Below are the code and all the weights of a small trained network. Each question names an input and a target symbol and asks about switching units off, where a switched-off unit gives its printed mean instead of its output.

import numpy as np


def w(rows, s, z=0):
    codes = np.array(rows[::2]) - 128.0
    scale = np.full(codes.shape[1], s)
    scale[-1] = z or s
    return codes * scale


def f(y):
    return np.maximum(y, 0)


def softmax(a):
    e = np.exp(a - a.max(-1, keepdims=True))
    return e / e.sum(-1, keepdims=True)


def log_softmax(a):
    a = a - a.max(-1, keepdims=True)
    return a - np.log(np.exp(a).sum(-1, keepdims=True))


def net(x, mask):
    ids = ['αβγδεζηθλμξστφψω'.index(c) for c in x.split()]
    T = len(ids)
    res = E[ids] + P[:T]
    u = 0
    for l in range(2):
        q, k, v = (res @ M[l].T for M in (Q, K, V))
        z = softmax(np.where(np.tri(T) > 0, q @ k.T / 2**0.5, -1e9)) @ v
        res = res + np.where(mask[u], z, O[l][:, -1]) @ O[l][:, :-1]
        u += 1
        y = f(res @ A[l][:, :-1].T + A[l][:, -1])
        res = res + np.where(mask[u : u + 12], y, B[l][:, -1]) @ B[l][:, :-1]
        u += 12
    return log_softmax(res[-1] @ U[:, :-1].T + U[:, -1])


Q, K, V, O, A, B = {}, {}, {}, {}, {}, {}
E = w([
[149,91,136,117,141,150,144,144,89,104,131],'α',
[169,115,110,106,156,132,111,110,145,99,146],'β',
[103,104,157,153,141,114,76,121,119,183,165],'γ',
[148,125,74,88,120,66,153,156,114,92,166],'δ',
[131,140,152,170,134,143,93,108,183,112,179],'ε',
[131,141,179,157,107,101,116,160,129,129,180],'ζ',
[91,177,95,145,110,142,130,80,177,170,158],'η',
[134,20,97,173,83,84,161,4,161,129,194],'θ',
[185,192,169,152,162,116,76,129,128,171,90],'λ',
[81,115,80,81,122,97,45,118,93,222,92],'μ',
[128,125,141,127,94,18,130,137,98,171,182],'ξ',
[150,101,127,41,70,62,22,147,78,98,128],'σ',
[145,149,134,164,103,136,100,204,35,171,52],'τ',
[133,167,154,29,92,131,138,88,109,211,106],'φ',
[97,148,92,160,128,174,102,144,98,67,161],'ψ',
[203,63,94,146,143,208,117,87,90,176,120],'ω',
],0.022)
P = w([
[190,38,249,207,158,179,139,174,136,60,98],'0',
[166,83,172,155,137,79,91,157,196,151,106],'1',
[162,99,144,143,141,76,77,153,190,148,110],'2',
[160,117,132,147,143,86,101,141,177,146,112],'3',
[120,120,143,158,172,117,131,111,113,132,82],'4',
[143,125,128,144,160,103,109,108,117,143,103],'5',
[152,154,126,150,146,104,108,106,117,121,122],'6',
[147,162,132,169,146,121,115,103,92,128,128],'7',
[159,169,101,165,135,123,143,88,103,120,153],'8',
[158,161,116,158,120,103,115,82,72,122,150],'9',
[185,182,84,158,89,122,83,74,114,141,176],'10',
[137,157,111,149,112,88,97,65,28,127,140],'11',
[167,162,99,168,126,136,117,63,66,122,167],'12',
],0.011)
Q[0] = w([
[203,149,78,186,144,115,1,99,106,202,219],'L0H1',
[115,140,132,126,185,132,135,75,142,143,97],'L0H1',
],0.008)
K[0] = w([
[156,197,92,137,96,149,109,51,3,138,182],'L0H1',
[139,115,90,90,31,66,83,110,105,214,91],'L0H1',
],0.0056)
V[0] = w([
[64,73,158,2,129,99,140,91,101,162,197],'L0H1',
[76,58,55,218,98,42,104,153,61,154,80],'L0H1',
],0.0057)
O[0] = w([
[134,104,173,87,9,132,112,98,149,142,157,43],'L0H1',
[160,176,116,217,65,96,41,133,181,76,88,252],'L0H1',
],0.014,0.0039)
A[0] = w([
[88,85,157,160,147,88,126,104,126,84,195,191],'L0N1',
[101,89,125,111,185,202,99,205,83,115,140,46],'L0N2',
[106,140,100,150,69,111,205,241,134,197,68,62],'L0N3',
[120,143,102,114,254,104,81,50,50,135,104,225],'L0N4',
[217,119,194,164,148,201,87,130,132,141,81,82],'L0N5',
[49,77,84,142,105,147,113,180,152,65,207,154],'L0N6',
[108,168,135,116,121,54,179,46,159,151,91,106],'L0N7',
[211,140,121,67,157,126,202,82,166,37,91,186],'L0N8',
[64,129,162,95,158,158,186,96,132,200,119,6],'L0N9',
[74,81,122,132,185,59,101,104,130,177,162,46],'L0N10',
[103,218,172,4,110,181,152,137,125,166,123,1],'L0N11',
[38,151,145,148,115,143,145,126,209,140,188,72],'L0N12',
],0.0078,0.0049)
B[0] = w([
[145,189,188,118,139,214,203,195,106,98,60,187],'L0N1',
[204,108,94,132,122,98,199,169,179,56,73,153],'L0N2',
[100,136,194,3,190,108,140,48,97,77,205,151],'L0N3',
[224,171,93,114,72,168,120,105,251,88,176,247],'L0N4',
[145,30,145,133,80,99,118,104,140,171,191,196],'L0N5',
[143,129,181,103,124,184,28,116,76,139,2,156],'L0N6',
[216,193,141,175,165,220,37,207,133,124,138,158],'L0N7',
[126,107,247,199,44,110,44,168,114,234,77,156],'L0N8',
[106,175,74,114,112,102,115,105,209,100,139,134],'L0N9',
[182,208,157,100,137,170,120,160,125,50,68,149],'L0N10',
[120,103,98,250,123,154,121,194,104,136,76,145],'L0N11',
[48,140,203,43,59,41,147,114,200,140,50,138],'L0N12',
],0.0068,0.011)
Q[1] = w([
[149,210,151,179,22,255,55,48,235,172,64],'L1H1',
[115,143,119,169,73,147,148,62,120,124,189],'L1H1',
],0.0056)
K[1] = w([
[168,199,45,146,81,184,126,63,2,109,238],'L1H1',
[105,154,120,41,153,71,58,65,79,159,97],'L1H1',
],0.0052)
V[1] = w([
[104,58,24,40,143,221,7,162,73,58,84],'L1H1',
[187,67,44,91,2,99,159,22,205,133,102],'L1H1',
],0.006)
O[1] = w([
[77,51,129,76,201,158,34,217,210,205,55,179],'L1H1',
[140,124,92,172,143,31,249,145,157,203,56,252],'L1H1',
],0.011,0.0041)
A[1] = w([
[156,139,166,228,105,36,74,87,146,116,128,110],'L1N1',
[125,110,32,172,94,140,170,217,125,185,79,113],'L1N2',
[158,22,128,143,121,196,102,99,110,150,196,71],'L1N3',
[176,133,205,91,95,111,135,171,53,118,75,60],'L1N4',
[123,143,121,59,115,100,91,165,183,15,112,149],'L1N5',
[80,62,137,150,141,240,70,84,164,215,163,82],'L1N6',
[64,144,96,104,136,189,123,129,26,76,164,63],'L1N7',
[149,120,105,157,106,54,92,124,88,177,112,183],'L1N8',
[57,161,160,125,212,127,188,69,126,117,174,19],'L1N9',
[219,40,168,132,103,141,128,207,105,127,132,146],'L1N10',
[130,100,197,160,39,73,147,63,106,222,162,200],'L1N11',
[23,89,96,135,164,144,254,69,55,132,194,2],'L1N12',
],0.0075,0.0065)
B[1] = w([
[87,59,54,98,130,149,122,167,140,98,159,248],'L1N1',
[128,128,149,120,168,70,63,65,97,122,194,195],'L1N2',
[182,170,95,186,165,3,121,129,58,149,120,139],'L1N3',
[95,128,139,157,152,142,214,182,96,190,93,155],'L1N4',
[130,71,147,166,168,153,195,80,38,140,144,186],'L1N5',
[176,171,83,90,197,123,131,141,132,34,119,163],'L1N6',
[152,58,135,183,142,164,129,96,150,202,111,132],'L1N7',
[107,104,215,157,109,186,167,101,233,134,150,210],'L1N8',
[123,170,14,110,148,158,177,94,64,98,159,128],'L1N9',
[22,143,145,80,139,141,141,175,103,108,163,206],'L1N10',
[143,171,105,59,86,53,107,103,58,101,20,206],'L1N11',
[89,133,122,101,229,148,110,205,83,77,169,128],'L1N12',
],0.0076,0.017)
U = w([
[83,136,132,134,132,80,145,154,120,138,135,34],'α',
[152,134,116,89,124,116,188,171,144,162,127,91],'β',
[72,143,103,139,97,49,62,149,70,112,175,65],'γ',
[40,110,101,152,99,123,120,143,93,177,141,113],'δ',
[136,147,239,118,126,149,181,40,199,82,147,97],'ε',
[135,134,162,188,108,124,106,40,90,144,176,166],'ζ',
[25,200,80,64,126,151,194,56,164,127,176,249],'η',
[74,117,122,178,67,143,164,92,164,95,24,64],'θ',
[228,159,87,137,93,155,194,118,190,126,95,45],'λ',
[19,104,114,184,76,86,86,148,177,151,74,38],'μ',
[64,131,44,119,48,92,75,79,100,55,128,3],'ξ',
[55,110,147,110,110,112,138,188,205,170,65,30],'σ',
[35,83,46,252,57,164,135,137,206,117,181,142],'τ',
[187,183,237,43,47,204,125,72,145,229,52,251],'φ',
[140,157,129,103,193,189,120,149,180,181,129,245],'ψ',
[135,118,81,254,209,49,156,103,111,215,60,93],'ω',
],0.0051,0.0043)

Each question gives the input, a string of symbols that net reads in full, and the target symbol t.
The units are the heads (2 rows each of Q, K, V and O) and the neurons (one row each of A and B). Each row of codes is followed by its name. A weight is (code - 128) times the scale printed after its matrix; where a second scale follows, it is the last column's (O, A, B and U).
mask holds one flag per unit, layer by layer, with each layer's heads first. A switched-off unit (its flag False) gives its mean, the last column of its rows in O or B, instead of its output. The means were averaged over made-up inputs and are rounded, as every weight is.
A unit's drop is (log p(t) with every unit on - log p(t) with that unit switched off) / (log p(t) with every unit on - log p(t) with every unit switched off).
The circuit of an input: a set's keep is (log p(t) with only the set's units on - log p(t) with every unit switched off) / (log p(t) with every unit on - log p(t) with every unit switched off). Starting from the 12 units with the biggest drops (on a tie, the unit counted first), units are removed one at a time, each time the one whose removal leaves the highest keep (on an exact tie, the one counted first), for as long as the keep stays at least 0.8.
circuit, biggest first: the units of the circuit, biggest drop first
unit that matters most: the unit with the biggest drop
k most important neurons: the k neurons with the biggest drops, biggest first
k most important neurons of layer l: the k neurons of layer l with the biggest drops, biggest first
input ε ζ λ β ξ ε γ λ, target λ: circuit, biggest first	(L0N4 L1H1 L1N2)
input φ ξ δ, target φ: circuit, biggest first	(L0H1 L0N6 L1N1)
input σ σ ω τ, target σ: circuit, biggest first	(L1H1 L1N10)
input ψ τ ξ, target ψ: circuit, biggest first	(L1H1 L0H1 L1N11 L0N10)
input μ ζ η, target μ: 2 most important neurons of layer 0	(L0N12 L0N1)
input θ φ τ ζ ψ ψ ω φ, target ω: 4 most important neurons	(L0N11 L0N4 L0N6 L1N2)
input τ γ ξ, target τ: 2 most important neurons	(L1N1 L1N11)
input ω τ θ θ ζ ζ ξ τ ξ τ ε, target τ: circuit, biggest first	(L0H1 L1N1)
input ζ ω θ, target ω: circuit, biggest first	(L1H1)
input λ γ γ σ γ λ ψ ψ α ψ τ φ, target ψ: 3 most important neurons of layer 0	(L0N11 L0N7 L0N5)
input η ζ β ξ φ μ ψ η, target ψ: circuit, biggest first	(L1H1 L0N12 L1N6 L0N6)
input η β ε τ ψ τ γ ζ τ ε ψ γ β, target ψ: 2 most important neurons of layer 1	(L1N6 L1N11)
input τ ψ τ β γ, target τ: circuit, biggest first	(L0H1 L1N11 L1N1)
input θ ξ ε ξ λ, target ξ: 3 most important neurons	(L1N11 L1N1 L0N5)
input ξ θ ω, target ω: 2 most important neurons of layer 1	(L1N2 L1N11)
input δ ε θ, target θ: unit that matters most	L0N8
input ξ α θ ω β μ λ ξ η φ ψ β, target ψ: circuit, biggest first	(L1H1 L0N8 L0N4 L0N6)
input γ ζ θ δ λ, target λ: 2 most important neurons of layer 0	(L0N4 L0N8)
input σ ω θ ξ ψ ζ ψ η η ω γ η, target ω: circuit, biggest first	(L1H1 L0N4 L0N1)
input θ ψ ζ φ γ, target φ: circuit, biggest first	(L0H1 L1N1)
input φ σ τ, target φ: 4 most important neurons of layer 0	(L0N3 L0N9 L0N11 L0N4)
input ξ δ η ε ψ τ δ μ ω ζ β, target ω: 3 most important neurons of layer 0	(L0N5 L0N4 L0N1)
input η δ θ ξ γ λ σ τ ζ η ψ η, target ψ: 2 most important neurons of layer 1	(L1N6 L1N11)
input η ζ τ ψ, target ψ: 2 most important neurons	(L0N6 L0N12)
input τ λ τ δ, target τ: most important neuron	(L1N11)
input ψ θ γ γ α τ σ ω ψ β τ λ, target τ: 2 most important neurons of layer 1	(L1N1 L1N11)
input ζ φ η ψ η ω, target ω: 2 most important neurons	(L1N2 L0N12)
input ε ξ λ σ β ψ φ θ θ, target φ: unit that matters most	L0H1
